In the rows, zero is written as 128.
Each row has a class, written after it.
[140 104 150 145 124 128 154  86 186  46  71 133  54 142 194 148 132 159
 102 187 128 109  92 110 170 146  94 130 138 136 171 118 124 103 158 146
  44 118  57 150 112 153  97 101] => Semuf
[118 131 131 110 170 129 147 130 152 153 122 106 120 113 135 133 103 148
 114 135 159 162 119 141 136 131 147 117 140 167 103  89 130 138 154 141
 169 176 124 117 108 118 115 112] => suli
[ 74  88 208 162 146 136 153 117  94  77 182 119  86  94 101 120 128 142
 124 137 146  87  90 116 123 179  72 126 109 165 154 122 151 142 145 116
 161 106 145 131 122  71 108 100] => Pafe
[ 98  64 139 124 122 104 148 116 114  63 118 108  84  92  98  86 115 150
 112 160 189 115 133 105 144 193  98 139 111 151  99 127 153 161 184 158
 109 164 123  87 122 114 170  82] => tudi
[131  92 122  97 125  92 152 107 119 141 111 126  82 170 111 108 112 133
  96  95  90 101 142 136 126 107 182 161 140 112 133 139 114  77  92  61
 146  72  62 126 133 156 149  96] => ger
[100  71 147 164 120 129 105 128 138  48 155 113 104 111 139  69 139 119
 134 131 158 118 101 122 137 155  88 121 102  94 135 118 131 181 142 129
 152 103 105 150 173  86 116 178] => Kunuf
[186 152 155 109 130 118 130 163 171 141 101  59  97 124 122 120  71 115
 125 201  54  93 121  81 121 142 123 135 122 193 168 120 133  91 153 109
 112  78  68 120 135 166 116 104] => Mela
[114  83  86 111 114 151 204 178  97  96 134 123 119  91 110 102 176 151
 119 129 153 151 116 101  97  33  99 160  95 137 171 153 147 123 104 150
 136 118 131 101 174 171 180 120] => Semuf
[ 94 102 109 184 112 107 114 128 127  79 152 131 129 137 146 118 137 145
 139 154 168 143 101 132 141 188 132 131 154 123 103 197 132 148 160 158
  62 100 119 123 147 137 109 123] => Pafe
[176 154 155  79  62 159 158 172 110  71 184 144 143  88 135 108 147 134
 101 129 110 144  93 117 119  93  81 149 105  93 172 120 128 105 145 161
 146  74  57 149 165 146  58 133] => vil
[129 173 121  99 105  97 120 108 161 150  79 177 152 184 125  95 110 149
 126 155 124 140 159 123 109 132 146 113 113 114 160 101 206  61 137  95
 128 130 134 147 145 150 175 135] => suli
[114 127 150 139 150 130 113  77 122 120 116 133  89 158 130  68  94 151
 160 141 141 140 118 133 153 185 123 143 142 145 154 139 216 119 139  81
 189 109 164 166  98 121 160 206] => Semuf
[ 77 144 152 117 153 103 139 142 140 171  71 138 102 185 119 143 141 153
 142  72 126 150 136 150 121 127 188 117 175 129 105 153 151 125 148  94
 130 122 107 133 106 131 165 106] => Kunuf
[103 110 132 142 114  96 129 116 171 148  51  82  91 152 143 114 108 136
 153 133 117 138 107 122 145 136 200  99 161 169  95 167 128 174 171 127
 124 156  82 117  99 140 161  89] => tudi
[130 153 106 138 195  97 121 153 164 195 121 151 157 170 125 146  74 150
 104 109 108 151 134 147  85 129 122 115 151 129 141 123 134  88  98  90
 234 133 148 143 136 158 136 198] => vil
[137 167 115 117  99 116 137 135 193 164  40 131 111 133 171 137  91 137
 126 184 141 196 148 111 122 173 128 104 162 146 121 111 191 147 118 142
 176 149 135 166  98 150 115 214] => maza
[111 126 118 125 136 178 153 148 153 143 106 104 102 118 103 135 110 115
 113 146  96  94 135  78 136 161  76 160 113 142 157 131 128  99 120  88
 161  92 129  76 118 109 140 107] => Mela
[ 94 154 153 134  86 117 125 100 124 140 117 139 151 125 136 113  97 156
 148 157 153 165 136 147 126 148 147 112 167 163 117 132 197 126 174 136
 124 138 126 138  96 141 116 122] => suli
[122 131 139 133 167 138 121 124 126 146 129 161 129 158 156 143 135 142
 119  76 134 159 124 166 126  97 156 126 121 127 133  98 128 109 108 113
 183 138 134 146 110 103 142 120] => gefeb
[148 180 139 111  93 129 113 158 179 193  44  79 112 117 121 138  50 123
 121 174 106 141 116 102  98 171 130  94 150 225 165 107 141 131 139 147
  77 166 123 122 129 164  85 171] => ger
[ 93  79  57 151 163 131 172 113 136  78  96 148  83 154 147 102 121 163
 118 154 160 104  87 127 134 170 116 114 143 122 113 148 134 144 135 104
  82 107 101 121 127 157 131 112] => maza
[ 85 146 112 150 160 144 100 125 108 149  70 142  74 190 143 138 129 128
 138 101 106 159 122 162 108  86 114 148 100 106 171 148 140 121 129  67
  96 144  60 160  99 162 150 121] => tudi
[117 183 172 108 160 121 122 164 175 160 115 124 167 162 125 135 124 143
 163 125 124 190 137  96 122 186 161 134 128 158 124 104 225 103 156  65
 106 139 136 136  93 142 215 130] => Semuf
[152 177 112 115 119 105 104 138 125 167  94 134 132 190 121 124 125 132
 151 113  90 162 129 155 104  43 170  82 190  94 135 146 147 135 149  90
 162 122  92 159  92 141 112 115] => Mela
[ 64  80 122 165 178 118 156 180 111 115 160 137 159  84 101 127 152 140
 162 124 118 128 123 128 121  94 118 141 102 111 152 141 144  97 127 114
 169  94 137 116 187  99 150 115] => Semuf
[142 114 149 137 113 145 128  56 120 162 106 113  89 154 130 160 123 113
 149  86 124  60 117 149 129  86 104 132 142 126 198 119 110 157 101 103
 150 107 165 121  71  95  71  98] => ger
[ 95  79  95 137 131  98 156 117  81 144 147 106 142  82 133 124  94 176
 108 154 170 104 133 190 121  90 113 143 134 172 131 125 129 112  91 141
 108 103 143 107 146 131 136 102] => Semuf
[148 149 183  91 106  68 141 119 153 150 144  72 113 147 118 164 107 151
 139 119 115  92 145 137 123 109 181 180 124 153 130 139  98 110 150 141
 119 116 116  90 148 119 125  47] => maza
[122 112 126 114  55 184 127 167 174 147  40  96 124 145 117  93 104 114
 113 162  76 116 168  71 152 143 123 135 159 196 232 123 158 116 165  69
 133 111  88 100 151 148 185 191] => suli
[138 146 237 116 105 106 112 110 144 164 130 151 201 161 116 117 137 130
 166  92 108 140 127 171 116  96 171 126 127 143 196 105 154  95 156 129
 126 164 135 134 141 117 146 134] => vil
[117 142 178 152 115 165 137 136 144 141 133 121 121 129 143 161 120 131
 181 115 109 120 110 127  97 125 107 101 131 149 149 134 123 159 190  95
 145 137 133 166 120 112 101 110] => Kiv
[101  90 173 154 156 135 131 151 122  76 177 128 102  92  95  93 148 121
 120  72 122 140  64  91 154 115  87 156  88 118 158 132 123 130 101 108
 222 129 107 115 147  70  54 117] => Semuf
[118  27 132 140 135 119 158 154 132 105 137  87  93 128 141  84 135 146
  67 121 150 125 124 135 109 156  90 150 121 147 116 160  83 139 101 156
 175  59 131 129 189 137 140 131] => gefeb
[159 203  28 116 179 148 103 199 154 177 118 139  80 111 145 149 136 106
 118 149 106 201 148  75 177 138 124 146  95 117 107 115 104 175  97 135
 141  84 130 143 108 162  95 186] => vil
[167  84 105 104 107  93 172 164 111  98 149  71 101  83 145  94 151 154
  43 191 136  87  97 111 157 144  59 173 107 168 112 157  59  97  65 188
  70  65 116  87 180 147 113  61] => Kunuf
[119  70 160 158 197  96 123 167 146 146 134 117  48 159 119 177 106 143
  89 105 113 121 108  93 146 160  61 133 156 118 143 137  96 103 140  68
 131  80  98 163  94 112  94 191] => Pafe
[123 119 157 119  96 166 126  88  87 143 121 133 111 132 128 142 155 140
 108 107 115  91 155 150 119  21 114 132 133 172 192  94 115 121 122  99
 117 118 142 119  96 135 124  80] => maza
[141 123 112 116  85  90 149 142 126 120 115 122 159  89 128 178 135 134
 101 124 135 111 150  95 107  57 160 124 120 130 123 144 131  65  68 161
  94 111  97 125 160 149 170 151] => Semuf
[ 83 116 110 157 175 115 140 132 104  99 135  91  83 153 133  93 107 139
 113 126 152 111  77 134 148 163 100 151 132 136  87 171 115 143 136 126
 145 117  98 121 106 104  62  64] => Semuf
[143 199 158 114 130  64 105 205 183 147 126  47  79 119 162 178 121 130
 147 170 118 163 115  58 191 138 129 168 120 141 108 110 137 174 150 131
  61 140  80 140  75  99 119 123] => Semuf
[108 141  60 115 132  75 145 205 168 151 121 127 164 135 136 129 117 172
  92 177 156 161 145  77 100 119 105 112 163 115  97 134 186  88 133 132
 165 116 143 111 141 175 233 208] => Kunuf
[115  83 135 143 191  93  74 143 121 131 120 132 146 147 118 100 138 137
 128  82 115 196  97 169 150  44 150 119 111 121 120 121 105 135 129 128
 175 114  72 123  91 102 151  88] => Pafe
[109 116  77 135  86 121  94  75  94 118  72 171 133 134 111 115 119 161
 108 111 144 114 153 134 147 108 124 107 126  96 137 116 160 143 100 126
 139 138 146  90  89 126 154 113] => ger
[110 147  64 122 215 130 138 180 116 141  85 101 174 111 133 137 102 151
 146 143 153 201 129 166 114  56 160 110 136 192  77  99 133 139 134 130
 111 151 110 117  84 102 206  61] => Semuf
[ 92 152  88 163 216  69 143 125 115 163 116 102 109 175 130 144 127 123
 158 169 134  98 141 109 162 157 186 148 146  95  87 133 179 141 126 109
 127  89 144 116  70 113 152  98] => ger
[121  96  24 158 193 112 107  96  91 108  95 126 115 155 131  72 109 137
  98 137 146  86 118 151 166  90 188  84 139 104  65  97 127 164 133 123
 117 153  84  89 106 133  89  57] => gefeb
[159 164 150 113 131 142 106 148 135 130 109 190 169 145 144 154 153 115
 162 109  94 134 150 152 141 140 153 123 118  99 149 106 121 111 163  99
  60 134 101 185 143 140 148 137] => Kiv
[109 124 188 139 128 132 139 134 128 135  82 121 117 132 113 165 111 153
 114 113 108 159 155 117 129 101 144 131  98 175 132 104 135 103 145 108
 159 129 106 107  97  74 136  39] => Pafe
[105  99 201 144  87 111 111  94 143 121  99 125 128 141 145 121 124 138
 134  97 147 133 122 141 123 130 145 110 154 177 129 124 143 137 135 132
 116 155 122 123  90 118 158 113] => Kunuf
[191 138 140 125 135  84 188 127 115 155  73  77 108 155 146 173 114 142
  97 176 105  73 137  77 158 133 165 129 135 151  91 144 127  89 116 139
  84 163 102 124 100 154 131 104] => gefeb
[111 121 144 140 140 128 150  95 112 126  82 142 128 146 110 153 121 157
 140 105 138 127 141 126 126 101 156 115 150 152 125 139 163  90 140  96
 160 121 129 116  91  89 130  81] => maza
[117  92  82 120 193 109 131 181 143 137 129 116  71 155 129  89 113 117
 142 105 130 137 104 118 149 149 126 173 148 170  81 174  60 115 155 113
 137 113 133 123 112 119 137 103] => maza
[163  73  85 108  96 143 132 138 106 121  59  95  74 135 108  99 116 147
  69 121  99 107 156 101 143 151 135 136 147 145 145 159 134 109 113  86
 130  88  81  93 144 165 144 104] => tudi
[130 167 150 149  94 127 166  86 162 151  95 166 173 138 162 169 105 139
 143 149 114 130  98 142 115  88  81 128 157 123 144 164 131  96 113  96
 137 153 113 172  79 161 118 173] => Mela
[156 124 152 133 138 106 114 139 102 140 120 125 162 167 130 153 140 131
 159 115  93  94 128 158 112  85 150  86 137 131 163 136 122  85 158  75
 125 118  84 158 134  96 143  47] => Kiv
[111 105 151 136  84 130 136 107 145 132 150 162 151 133 148 131 114 123
 127 107 156 150 110 163  87 109 134 103 153 141 138 122 111 134 141 146
 105 144 142 161 127 151 163 197] => tudi
[138 104 124  92 147 118 148 171 103 128 129 111  35 185 139 115 107 164
  85  68 126 156 110 133  91 117 112 157 139 123 121 148  99 112 130  93
 217 128  99 159 110 147 151 130] => ger
[188 111  74 103  91 134 160 159 140 111  84  88 123  97 120  83 116 106
 125 142  96  90 108  90 149 113 159 141 133 126 118 127 118 140 105 124
  99 138 101  81 144 110 114  78] => tudi
[127  91 101 155 144  99 133 147 155  88 124 143 133  99 144 123 104 120
 103 156 151 133 135  97 128  95 108 116 130 117  92 100 120 117 145 155
 175 118  93 131 118 102 110 125] => Kiv
[159  89  67 136 114 177  91 139 104 118 111  73  93 120 138 119 136 117
 106 117 126 110 138 131 135  95  89 138 114 142 147 154  79 186 116 116
 131  93 110 114 133 141 104 108] => Pafe
[154 164  57 112 164 153  99 128 145 146  74 170 155 180 129 125 105 118
 196  97 131 210 146 165 101 103 161 142 129 109 146 138 180 116 141  90
 145 116 112 132  98 153 144 123] => maza
[169 143 130  93 133 144 116 119 156 100 110 122 122 164 152  99  79 120
 116 133 121 118 153 160 144 193 110 200 112 135 187  90 138 153 146 102
 207  90 105 126 118 143 138 118] => ger
[139  64  94 150 156  76 148 121 100  73 151 158 171 119 106  82  96 130
  97 111 145 105 105 148 138 177 118 118 125  95  69 155 101 133  80 129
 178  84 100 138 158 111 104 124] => gefeb
[141 107  96 135 126 102 123  87 142  56  57 113  90 138 161  89 122 142
 126 162 164 100 113 111 170 152 162 115 140 136 106 137 182 150 152 147
 115 147  59 110  98 135 128  66] => gefeb
[135 154  82 129  95 149 147 129 136 100 100 140  81 152 145 143 109 134
  88 144 128 125 148  83 105  98  74 137 123 132 141 136 108 135 126  96
 146  76 118 164 108 155 134 148] => ger
[160 128  94 134 121 111 111 200 198 133 120  65 177 113 139 130 106  73
 134 244  79  96 145  49 172 205  97 146 192 146 180 136 160  99 152 134
 113  73  92  94 129 145 160 194] => suli
[161  81  64 169 174 132 138 153 120 176  67 113  73 141 169 129 120 153
 156 107 132 140 118 139 134 134 119 121 179 126  82 159 121 151  87  81
  98 106 181 161  88  89 100 120] => Kiv
[100 136 122 154  97 137 146 127 120 119 131 118 133  87 144 148 127 125
 142 163 136 115 125 123 153  74 136 136 122 185 166 141 107 136 142 139
 111 133  87 114 131 120 121 118] => vil
[172 131  40 125  95  83 132 134 147 161  83 125 116 131 139 160  87 169
  52 172 145 129 174  75 159 101 150 117 131 161  97 140  99  44  91 116
 126 120 123 103 154 114 156 144] => Kiv
[ 71 151 141 134 175 101 132  86  97 117 145 149 115 163 139 115 121 147
 135 113 158 144 148 190 107  55 174 146 104 101 106  94 179 126 158 114
 198 111  81 145 103 117 118  43] => gefeb
[155  52 167 144 129 137 125 110  70  54 136 115  98 134 103  73 119 164
 127 127  92  74  92 127 159 152  47 165  98 129 152 139 118 123 136  85
  69  70 123 106  97  83 142  34] => Pafe
[122  74 114 140 150 150 101 141 146 167  87  99 102 113 139 122 154 111
 112  95 119 126 108 136 145 142 113  91 148 124 142 148 104 159 111 119
 185 101 125 148 137 124 105 174] => tudi
[157 172 140 111 110 124 122 105 138 148  67 147 107 158 119 121 115 153
 147  95 116 136 134 110 112  97 200 103 153 144 141 125 177 130 154 118
 154 163 156 146 112 168 137 162] => ger
[139 106  83 109 189 135 148 180 159 124 105 164 122 115 131 143 123 115
 110 104 136 162 139 105  92  83 135 115 126 124  97  91 113  71 134 135
 174 152 138 137 120 115 195 144] => tudi
[136 147 112 139 150 153 131 125 165 162 110 106 117 125 143 161 152 105
 158 138 136 188 109 114 139 125 154  90 169 119  60 157 106 182 173 156
 118 170 133 144  83 149  72 137] => Pafe
[150 105 140 149 131 127 105 100 129  48 144 142  95 151 135 120 153 125
 119 116 159 153 121  94 142 103  97 127 128  95 141 125 137 139 157 142
 146 131 105 139  95 105 102 115] => suli
[180 108 111 121 182 108 115 158  95 128 128  45  78 152 134 112 159 117
 138 146 124 129 156 125 161  92 146 133 140 111 131 154 114 169 157  83
 185 103  71 176 141 111 125 144] => vil
[101 142 159 135 148 113 119  85 119 128 148 130  98 144 133 148 134 129
 152  99 140 138 129 164 121  81 202 116 162 132 124 131 128 136 164 124
 154  70 105 167 108 117 101 112] => ger
[145 162 129 113 121 170 157 108 167 125 125 118 157 121 117  86  85  63
 206 181 104  96 109 121 122 186 122 164  84 149 175 118 165 131 182 103
 137 157 117 106 137 146 112  91] => tudi
[120 166 114  73 122 133 131 117 218 118  74 185 136 140 119 115  98 127
 143 147 148 172 175 111 125 126 157 115 133 130 129  46 175 124 197 137
 174 145 144 107 103 114 167 119] => maza
[ 97 156  97 129 118 141 108 117 168 152 104 148 132 144 152 144 113 113
 135 151 133 184 150 172 101 130 131 100 180 133 144 139 116 142 120 118
 131 115 101 169 130 145 155 201] => vil
[ 79 130 179 146 105 103 160 120 135 143 151  84 121 127 126 128  91 121
 138 156 137  85 132 140 117 190 120 169 132 200 141 157 115 173 145 122
 109 133 108 105 130 157 116  87] => vil
[154 149  49 103 109 162 127 152 130 119  83 100 116 111 113  78  91 116
 113 185 136 113 112 119 171 198  85 143 134 176 176 175 105 163 134 135
 101 103  88 118 175 160 108 209] => vil
[163 117 144 140 164 109 102  95 157 110 126 129  47 125 169 167 141 123
 150 131 143  88 128 115 135 113  99 166 133 129 124 115 111  91 155 139
  11 131 162 141  77 120 112  70] => tudi
[145 129 175 123 108 109 139 115 143 136 134 118 124 159 119 133 113 140
 119 116 110 125 142 132 130 136 169 132 127 137 177 121 134 115 127 118
 189 149 133 126 172 131 117 147] => Semuf
[136  65 137 125 127 114  82 155 145 102 140  85  90  97  93  74 142 152
 101  89 125  77  93  77 173 192 116 131 143 147 140 155 122 155 142  82
 129 143 137  95 173 125 158 168] => tudi
[ 91 191 104 123 109 128 135 148 139 149 112 143  70 126 103 128  88 140
 140 159 134 149 127  80 138 125 125 152 165 143 142 138 188 124 158 122
 124 128 133 103  77 138 132 183] => Mela
[ 75  89 105 174 141 114 179 126 134 107 139 129 101 142 128 138 116 125
  93 123 150 121 122 112 129 179 108 150 130 129 114 158  99 149  72 130
 194 141 144  95 135 111 106 106] => Semuf
[142  75  80 111 128 121 159 146  73 156 120 116 100  91  79 134 127 125
 100 107 115  90 123 108 116  90 121  89 121 124 127 142 110 113  53 113
 168 103 116 100 129 122 131 119] => Mela
[118  63 118 164 185 125 131 104  94  64 149  84  84 100 157  95 127 127
  96 145 174 104 119 129 147 144 108 143 139 144  74 125 131 188 132 157
 144  83  83 125  73 138  95  88] => vil
